Below are the code and all the weights of a small trained network. Each question names an input and a class and asks about switching units off, where a switched-off unit gives its printed mean instead of its output.

import numpy as np


def w(rows, s, z=0):
    codes = np.array(rows[::2]) - 128.0
    scale = np.full(codes.shape[1], s)
    scale[-1] = z or s
    return codes * scale


def f(y):
    return y / 2 * (1 + np.tanh(0.7978845608 * (y + 0.044715 * y**3)))


def log_softmax(a):
    a = a - a.max(-1, keepdims=True)
    return a - np.log(np.exp(a).sum(-1, keepdims=True))


def net(x, mask):
    res = np.array(x, float).reshape(1, 7) / 4 @ E
    y = f(res @ A[0][:, :-1].T + A[0][:, -1])
    res = res + np.where(mask, y, B[0][:, -1]) @ B[0][:, :-1]
    return log_softmax(res[-1] @ U[:, :-1].T + U[:, -1])


A, B = {}, {}
E = w([
[129,134,120,123],'x0',
[203,107,210,42],'x1',
[127,116,143,139],'x2',
[128,118,143,137],'x3',
[198,2,23,134],'x4',
[248,227,144,203],'x5',
[129,132,124,126],'x6',
],0.009)
A[0] = w([
[87,37,84,100,129],'n1',
[109,142,127,126,100],'n2',
[169,202,181,143,112],'n3',
[2,210,181,123,83],'n4',
[80,105,89,167,121],'n5',
[166,121,137,153,119],'n6',
[211,74,89,136,25],'n7',
[129,177,190,107,108],'n8',
[76,168,95,224,67],'n9',
[166,148,145,135,130],'n10',
[197,159,96,212,6],'n11',
[205,81,102,86,122],'n12',
[78,118,108,142,78],'n13',
[62,182,169,130,181],'n14',
[36,83,154,39,87],'n15',
],0.018,0.014)
B[0] = w([
[36,92,121,127,208],'n1',
[124,126,172,159,130],'n2',
[83,197,126,136,200],'n3',
[140,44,103,138,249],'n4',
[67,117,116,150,169],'n5',
[134,157,123,105,146],'n6',
[179,210,160,105,167],'n7',
[60,165,122,109,188],'n8',
[223,157,141,104,183],'n9',
[116,165,124,111,157],'n10',
[180,3,127,137,166],'n11',
[172,81,122,148,190],'n12',
[86,130,125,125,145],'n13',
[202,142,150,125,236],'n14',
[232,168,140,128,227],'n15',
],0.033,0.018)
U = w([
[135,45,104,144,253],'0',
[178,181,142,115,44],'1',
[1,148,95,136,74],'2',
],0.01,0.0042)

Each question gives the input, the list of numbers given to net, and the class t.
The units are the neurons (one row each of A and B). Each row of codes is followed by its name. A weight is (code - 128) times the scale printed after its matrix; where a second scale follows, it is the last column's (A, B and U).
mask holds one flag per neuron, in row order. A switched-off neuron (its flag False) gives its mean, the last column of its row in B, instead of its output. The means were averaged over made-up inputs and are rounded, as every weight is.
A unit's drop is (log p(t) with every unit on - log p(t) with that unit switched off) / (log p(t) with every unit on - log p(t) with every unit switched off).
The circuit of an input: a set's keep is (log p(t) with only the set's units on - log p(t) with every unit switched off) / (log p(t) with every unit on - log p(t) with every unit switched off). Starting from the 12 units with the biggest drops (on a tie, the unit counted first), units are removed one at a time, each time the one whose removal leaves the highest keep (on an exact tie, the one counted first), for as long as the keep stays at least 0.8.
circuit, biggest first: the units of the circuit, biggest drop first
top k neurons: the k neurons with the biggest drops, biggest first
drop when u is switched off: that unit's drop, to one decimal
input [7,1,8,6,8,2,-8], class 1: circuit, biggest first => n7
input [5,0,3,3,-5,0,-7], class 0: top 2 neurons => n4, n15
input [1,1,-3,-7,-3,7,-3], class 2: top 4 neurons => n15, n3, n8, n9
input [4,3,3,-2,0,2,-5], class 2: circuit, biggest first => n15, n14
input [3,-6,-2,3,3,5,1], class 0: top 2 neurons => n11, n15
input [7,-3,-7,6,-8,-5,-2], class 0: top 3 neurons => n4, n7, n3
input [-4,8,2,0,2,-1,3], class 0: top 2 neurons => n12, n14
input [-1,1,7,4,0,5,-6], class 2: top 2 neurons => n15, n14
input [-3,-5,7,-8,-7,0,-3], class 0: top 3 neurons => n4, n15, n7
input [0,-1,-7,3,-7,-5,2], class 0: top 4 neurons => n4, n7, n3, n9
input [-3,0,-3,7,3,-4,8], class 2: top 2 neurons => n1, n4
input [3,2,8,-3,-3,3,-3], class 2: top 2 neurons => n15, n9
input [5,-1,-6,7,-5,-5,2], class 0: drop when n3 is switched off => 0.4
input [1,-4,0,1,2,-7,4], class 2: drop when n1 is switched off => 0.1
input [5,-1,-8,1,5,-6,-7], class 2: circuit, biggest first => n1
input [-7,4,1,-4,-7,5,6], class 2: drop when n15 is switched off => 0.1
